Each row is followed by its group and then its class within the group.
[-.05, -.09, .12, -.15, .06, .25, -.21, -.21, .00, .03, .05, .28, -.25, .00, .02, .05, -.01, .00]  (30).F
[.18, .00, .19, .27, .01, .15, .15, .10, -.09, -.27, .12, -.10, -.05, .04, -.10, .15, -.09, .02]  (25).W
[.30, .21, .36, .29, .00, -.29, .03, .17, -.06, .10, -.13, -.03, -.01, .04, .01, -.15, -.14, -.09]  (33).G
[.15, -.14, .23, -.02, .02, -.17, -.02, .06, .06, -.03, .11, .10, .04, .00, -.02, -.30, .06, -.02]  (33).N
[.09, -.02, .23, .02, .05, -.16, .07, .06, .02, -.07, .10, -.02, .04, .06, .08, -.07, -.01, -.02]  (28).K
[.15, -.32, .26, .07, .02, .04, -.01, .17, .06, -.06, .08, -.01, -.09, .04, -.12, -.25, .05, -.02]  (28).C
[.08, -.04, .15, .12, -.05, .23, -.20, -.08, .03, .06, -.12, .18, -.27, -.03, -.07, .04, -.14, -.03]  (30).H
[.11, -.08, .38, -.02, -.02, .22, -.17, -.18, .01, -.10, .11, .28, -.35, .06, -.03, .05, -.23, -.05]  (30).H
[.22, -.24, .31, .11, .03, -.13, .10, .15, .02, -.09, .37, .09, .06, .05, .05, -.19, -.03, -.14]  (33).G
[.19, -.29, .28, .01, .02, -.03, .03, .06, .01, -.23, .21, .10, .06, .01, -.05, -.19, .02, -.05]  (28).K
[-.02, -.21, .29, -.13, -.07, .34, .01, -.25, -.01, -.17, .31, .24, -.24, .09, -.02, .16, -.06, -.02]  (30).H
[.13, -.23, .21, .05, .08, -.06, -.07, .09, .08, -.13, .18, .07, -.11, .04, -.08, -.18, .06, -.03]  (28).K
[.26, -.27, .35, .11, -.02, .18, .12, .04, -.06, -.33, .21, -.08, .06, -.19, -.10, -.08, -.07, .00]  (25).W
[.13, -.13, .28, .00, -.01, .00, .06, .05, -.06, -.27, .25, -.06, .08, .02, -.02, .05, .02, .02]  (25).U
[.19, -.33, .18, -.06, -.03, -.07, .15, .08, .03, -.13, .18, .00, .02, .08, .00, -.28, .00, -.09]  (28).C
[.07, -.47, .15, .00, -.01, -.03, .04, .12, .04, .00, .21, .04, -.05, .06, -.09, -.46, -.02, -.09]  (28).C
[-.01, -.07, .20, .01, -.04, .20, -.32, -.15, .03, .08, -.13, .26, -.31, .00, -.07, -.17, -.09, .02]  (30).F
[.22, -.25, .34, .08, .03, .14, .18, .10, .03, -.40, .31, -.12, .08, .08, -.12, .09, -.07, .01]  (25).W
[.26, -.28, .43, .11, .01, -.01, -.12, -.03, -.04, -.14, .11, .22, .06, .00, -.04, -.28, .00, -.03]  (28).K
[.25, -.16, .49, .06, .04, -.01, .09, .07, -.08, -.35, .25, .03, .13, .06, .04, -.03, -.04, .04]  (25).U
[.11, -.29, .19, .11, .02, -.01, -.09, .12, .03, .01, -.02, .01, -.01, .03, -.13, -.39, .04, -.05]  (28).C
[.14, -.21, .21, -.01, .05, -.33, .09, .11, -.01, .06, .32, .06, .00, .13, .10, -.12, .06, -.10]  (33).G
[.07, -.21, .29, -.05, -.06, .21, -.17, -.25, .01, -.09, .12, .31, -.35, .03, -.04, -.06, -.14, -.07]  (30).H
[.18, -.03, .35, .18, -.01, .11, .13, .11, -.07, -.36, .14, -.12, .11, .08, -.05, .13, -.10, .05]  (25).W
[.22, -.05, .32, .23, .06, -.05, .03, .17, .08, .03, .04, .06, -.18, .07, -.05, -.21, -.12, -.10]  (28).C
[.23, -.47, .38, .10, .00, -.14, -.15, .11, .02, -.07, .25, .11, .09, -.04, .00, -.39, .05, -.06]  (33).G
[.14, -.03, .31, .05, .09, -.21, .10, .13, .02, .01, .16, .06, -.02, .01, .04, -.04, .00, -.04]  (33).N
[.28, -.33, .45, .21, .01, .18, .04, .08, -.01, -.38, .15, -.03, -.07, .06, -.12, -.10, -.07, .03]  (25).W
[.18, -.66, .31, -.09, -.03, .18, .01, -.03, -.03, -.43, .35, .04, .11, .04, -.11, -.17, .03, .03]  (25).W
[.11, -.20, .34, .01, -.03, .25, -.23, -.27, .00, -.09, .13, .26, -.28, .06, -.06, .02, -.07, -.02]  (30).H
[.21, -.28, .28, -.04, -.01, -.23, -.08, .07, -.06, -.03, .20, .11, .01, .03, .11, -.32, .04, -.05]  (33).N
[-.03, -.09, .16, -.09, -.02, .21, -.18, -.35, .03, -.01, -.03, .28, -.27, -.01, -.04, .05, -.05, .02]  (30).F
[.18, -.28, .36, .05, .02, -.29, .00, .14, -.01, -.01, .13, .17, .03, .05, .06, -.35, .01, -.07]  (33).N
[.14, -.21, .26, .15, .00, .16, .08, .15, -.08, -.35, .09, -.11, .05, .00, -.14, -.01, -.14, .04]  (25).W
[.19, -.32, .30, -.04, .00, -.22, .03, .09, -.01, -.10, .29, .15, .05, .05, .04, -.24, .06, -.08]  (33).N
[.10, -.26, .25, .14, .00, .22, -.04, .00, .04, -.25, .14, .04, -.01, .03, -.08, -.09, -.04, .00]  (25).W
[.18, -.20, .52, .35, .08, .24, .01, .09, -.06, -.24, .16, -.01, -.16, .06, -.11, .10, -.07, .04]  (25).W
[.07, .07, .25, -.02, .01, -.30, .19, .14, -.01, -.09, .21, .03, .11, .10, .21, -.03, .05, -.05]  (33).G
[.11, .11, .40, .20, .10, .00, .11, .09, -.04, -.25, .15, -.05, .00, .01, .00, .14, -.10, .04]  (25).U
[.00, -.21, .16, -.11, -.02, .16, -.16, -.19, .03, -.03, .08, .25, -.24, .03, -.05, -.01, -.05, .01]  (30).H
[.20, -.28, .28, .01, -.02, .25, -.20, -.17, .08, -.03, .03, .27, -.33, .05, -.09, -.08, -.04, .01]  (30).F
[.13, -.17, .21, .11, -.04, .23, -.08, -.17, -.05, .17, .06, .15, -.24, .03, -.08, .01, -.06, -.01]  (30).H
[-.01, -.15, .32, .02, .01, .24, -.31, -.25, .06, .00, -.05, .36, -.30, .00, -.07, -.10, -.07, .02]  (30).F
[.12, -.15, .30, .13, .03, .31, -.21, -.10, -.01, .01, .05, .23, -.33, .03, -.05, .07, -.09, -.02]  (30).H
[.22, -.19, .49, .28, .05, .02, -.12, .19, -.01, -.06, .05, .11, -.21, .06, -.10, -.13, -.02, .00]  (28).K
[.11, -.41, .28, .12, .02, -.04, -.07, .12, -.07, -.11, .25, .13, .06, .08, -.07, -.17, .05, .02]  (28).K
[.03, -.35, .13, .06, .02, .44, -.33, .05, .03, .02, -.12, .18, -.27, -.04, -.20, -.12, .04, -.01]  (30).F
[.18, -.36, .37, .05, .04, -.02, -.01, .14, .03, -.09, .22, .11, -.18, .09, -.09, -.21, .04, -.07]  (28).C
[.27, -.21, .51, .15, .00, -.04, -.13, .11, .04, -.08, .02, .19, -.12, .08, -.13, -.36, -.05, -.06]  (28).C
[.04, .03, .14, -.07, .00, .10, -.05, -.21, -.06, -.01, .14, .20, -.10, -.03, .05, .07, -.07, -.05]  (30).H
[.17, -.29, .19, -.01, .05, -.24, .04, .07, -.05, -.03, .33, .04, .21, .02, .15, -.13, .13, .00]  (33).G
[.28, -.07, .33, .26, .00, .13, .09, -.04, -.05, -.30, .12, -.08, .01, .02, -.08, -.07, -.16, -.06]  (25).W
[.25, -.24, .39, .07, -.05, .01, .06, .00, -.01, -.24, .19, .08, .00, .06, -.05, -.23, -.08, -.06]  (28).K
[.13, -.05, .27, -.05, -.02, .24, .02, -.30, -.01, -.12, .18, .23, -.31, .02, -.02, .16, -.19, -.07]  (30).H
[-.04, -.09, .18, -.13, -.06, .24, -.12, -.22, .02, -.04, .13, .19, -.19, .11, -.14, .20, -.07, .09]  (30).F
[.15, -.27, .17, .00, .01, -.06, -.02, .12, .07, -.07, .08, .03, -.03, .05, -.05, -.34, -.11, -.04]  (28).C
[.29, -.26, .41, .00, .01, .17, .04, .00, -.09, -.32, .28, -.02, .06, .04, -.09, .01, -.07, .05]  (25).W

Each row is followed by its group and then its class within the group.
[.23, -.22, -.17, .26, -.48, .18, .27, -.14, .16, .05, .11, -.11, .10, .13, -.29, -.02, -.20, .17]  M.(56)
[-.07, .25, -.06, -.07, -.02, .01, .49, .32, .17, -.06, -.09, -.03, .12, .11, -.25, -.03, .00, .01]  X.(53)
[-.02, .19, -.08, -.13, -.06, .00, .52, .22, .13, .10, -.08, .01, .13, .13, -.23, -.03, -.01, .14]  X.(50)
[.13, -.31, .03, .16, -.01, .11, .09, -.15, .13, -.01, -.05, -.05, .17, .07, -.14, -.04, -.07, .03]  M.(43)
[-.03, -.07, -.04, -.03, .07, .10, .42, .34, .22, -.08, -.14, -.01, .10, .11, -.17, -.05, .09, .04]  X.(50)
[.36, -.25, .33, .12, -.08, .16, -.12, -.14, .10, -.34, .02, -.08, .16, .13, -.05, -.11, -.09, -.05]  M.(43)
[-.10, .33, .15, -.22, .32, -.08, .34, .22, .09, -.32, -.17, -.04, .10, -.02, -.10, -.06, .11, -.09]  X.(50)
[-.05, .33, .06, .03, .12, .00, .27, .26, .12, -.13, -.22, .02, .17, .05, -.13, -.01, .09, -.07]  X.(57)
[.07, .06, .16, -.08, .30, -.03, .41, -.01, .19, -.11, -.21, -.03, .15, -.01, -.16, -.12, .02, -.10]  X.(57)
[-.02, .28, .10, .16, -.05, .11, .18, -.16, .07, -.20, .05, -.06, .14, .13, -.09, -.05, -.09, -.07]  M.(52)
[-.20, .25, .00, -.09, .20, .00, .36, .21, .07, .01, -.06, -.03, .08, .01, -.14, .00, .16, .02]  X.(57)
[.04, -.28, .01, .13, -.32, .18, .19, -.18, .21, -.15, .11, -.04, .07, .10, -.09, -.12, -.15, .01]  M.(43)
[.14, -.14, .16, .13, -.11, .06, -.07, -.33, .05, -.21, .05, -.04, .18, .12, .02, .00, -.12, -.10]  M.(56)
[.11, -.06, -.02, .24, -.18, .12, .17, -.03, .10, .10, .00, -.08, .11, .08, -.15, -.01, -.03, .01]  M.(56)
[.06, .16, .08, .13, -.15, .08, .12, -.06, .14, -.04, -.01, -.04, .08, .07, -.14, -.05, -.19, -.17]  M.(52)
[.09, .04, .35, .09, .02, .08, -.06, -.26, .16, -.45, .09, -.08, .17, .11, -.15, -.10, -.06, -.04]  M.(43)
[.18, .05, .18, .30, -.16, .08, -.02, -.17, -.04, -.46, .09, -.22, .17, .08, -.08, -.03, -.07, -.08]  M.(56)
[-.21, .08, -.01, -.10, .30, .00, .30, .34, .15, -.32, -.13, -.02, .10, .04, -.05, -.01, .04, -.06]  X.(53)
[-.14, .38, .12, .07, .24, .02, .27, .16, .15, -.24, -.07, -.05, .09, .02, -.21, -.05, .08, -.05]  X.(53)
[.07, .05, .23, .22, -.04, .14, -.09, -.19, .17, -.22, .14, -.07, .20, .11, -.21, -.05, -.04, -.11]  M.(56)
[.32, -.25, -.07, .23, -.42, .23, .22, .04, .24, .08, .39, -.07, .06, .14, -.46, -.13, -.24, .00]  M.(56)
[.13, -.04, .15, .16, -.09, .03, .08, -.34, .04, -.19, .18, .02, .07, .12, -.03, .00, -.16, -.12]  M.(52)
[.07, -.01, .07, .03, .09, .07, .07, -.20, .13, -.24, .29, -.07, .09, .15, -.17, -.06, -.20, .01]  M.(52)
[.16, -.08, .21, .13, -.20, .14, .05, -.33, .12, -.13, .13, -.07, .14, .08, -.06, -.07, -.04, -.03]  M.(56)
[-.08, .29, .07, .01, .19, .03, .33, .28, .07, -.12, -.26, -.06, .10, .04, -.03, -.01, .14, -.03]  X.(57)
[-.29, .34, -.02, -.19, .03, -.03, .35, .11, .12, .00, -.13, .02, .07, .05, .04, -.04, .03, .07]  X.(50)
[-.07, .05, .07, .22, -.15, .06, .01, -.42, .08, -.12, .12, .00, .12, .09, -.02, -.04, -.08, -.13]  M.(56)
[-.01, .22, .05, -.16, .29, -.07, .39, .18, .17, -.08, -.19, .05, .17, .06, -.28, -.09, .00, -.04]  X.(57)
[-.23, .15, -.10, -.04, .10, -.02, .33, .25, .12, -.11, -.08, .01, .05, .05, -.17, -.01, .03, .03]  X.(50)
[.01, .18, .05, .03, .11, .00, .39, .04, .15, -.07, -.30, -.05, .14, .05, -.15, -.07, .09, -.02]  X.(57)
[-.12, .37, .16, -.20, .20, .03, .27, .31, .18, -.35, .00, .00, .10, .16, -.20, -.10, -.03, -.08]  X.(50)
[.03, -.05, .14, -.01, .19, .04, .28, .12, .18, -.31, -.21, -.05, .17, .07, -.08, -.12, .02, -.04]  X.(53)
[-.06, -.28, -.05, .09, -.05, .09, .12, -.27, .10, -.04, -.12, .02, .12, .10, .11, .05, .00, -.12]  M.(43)
[-.06, .00, -.02, .19, -.12, .11, .20, -.11, .13, -.15, .09, -.05, .13, .12, -.02, .00, -.11, -.26]  M.(52)
[-.10, .25, -.04, -.01, .16, .03, .49, .11, .21, -.09, -.07, -.03, .11, .06, -.19, -.05, .01, -.05]  X.(53)

Each row is followed by its group and then its class within the group.
[.08, -.07, .16, .00, .10, -.07, -.01, .07, -.11, .03, .12, .26, .14, -.07, -.22, .02, -.07, .03]  J.Z71
[.02, -.03, -.07, -.28, -.03, -.04, .14, .12, .40, .61, .13, -.16, -.25, -.16, -.49, -.12, .00, .13]  J.Z71
[.08, -.08, .09, .13, -.06, -.11, -.01, .05, -.34, -.26, .04, .30, .28, -.05, .09, -.10, -.29, .01]  J.Z588
[-.14, -.01, .07, .17, .04, .07, -.01, -.08, -.16, -.14, .00, .04, .09, .01, .12, .08, .00, -.04]  L.Z255
[.05, .03, .04, .20, .01, .06, -.04, -.06, -.29, -.12, -.08, -.02, .17, .11, .22, .06, .26, -.09]  L.Z255
[.07, -.08, .10, .11, .00, -.08, .01, .03, -.26, -.20, -.04, .09, .22, -.08, -.01, -.10, -.16, -.07]  J.Z588
[-.07, -.10, .10, -.13, -.06, -.09, .09, .08, .08, .12, -.11, -.14, -.04, .06, .29, .06, .02, -.01]  Q.Z440
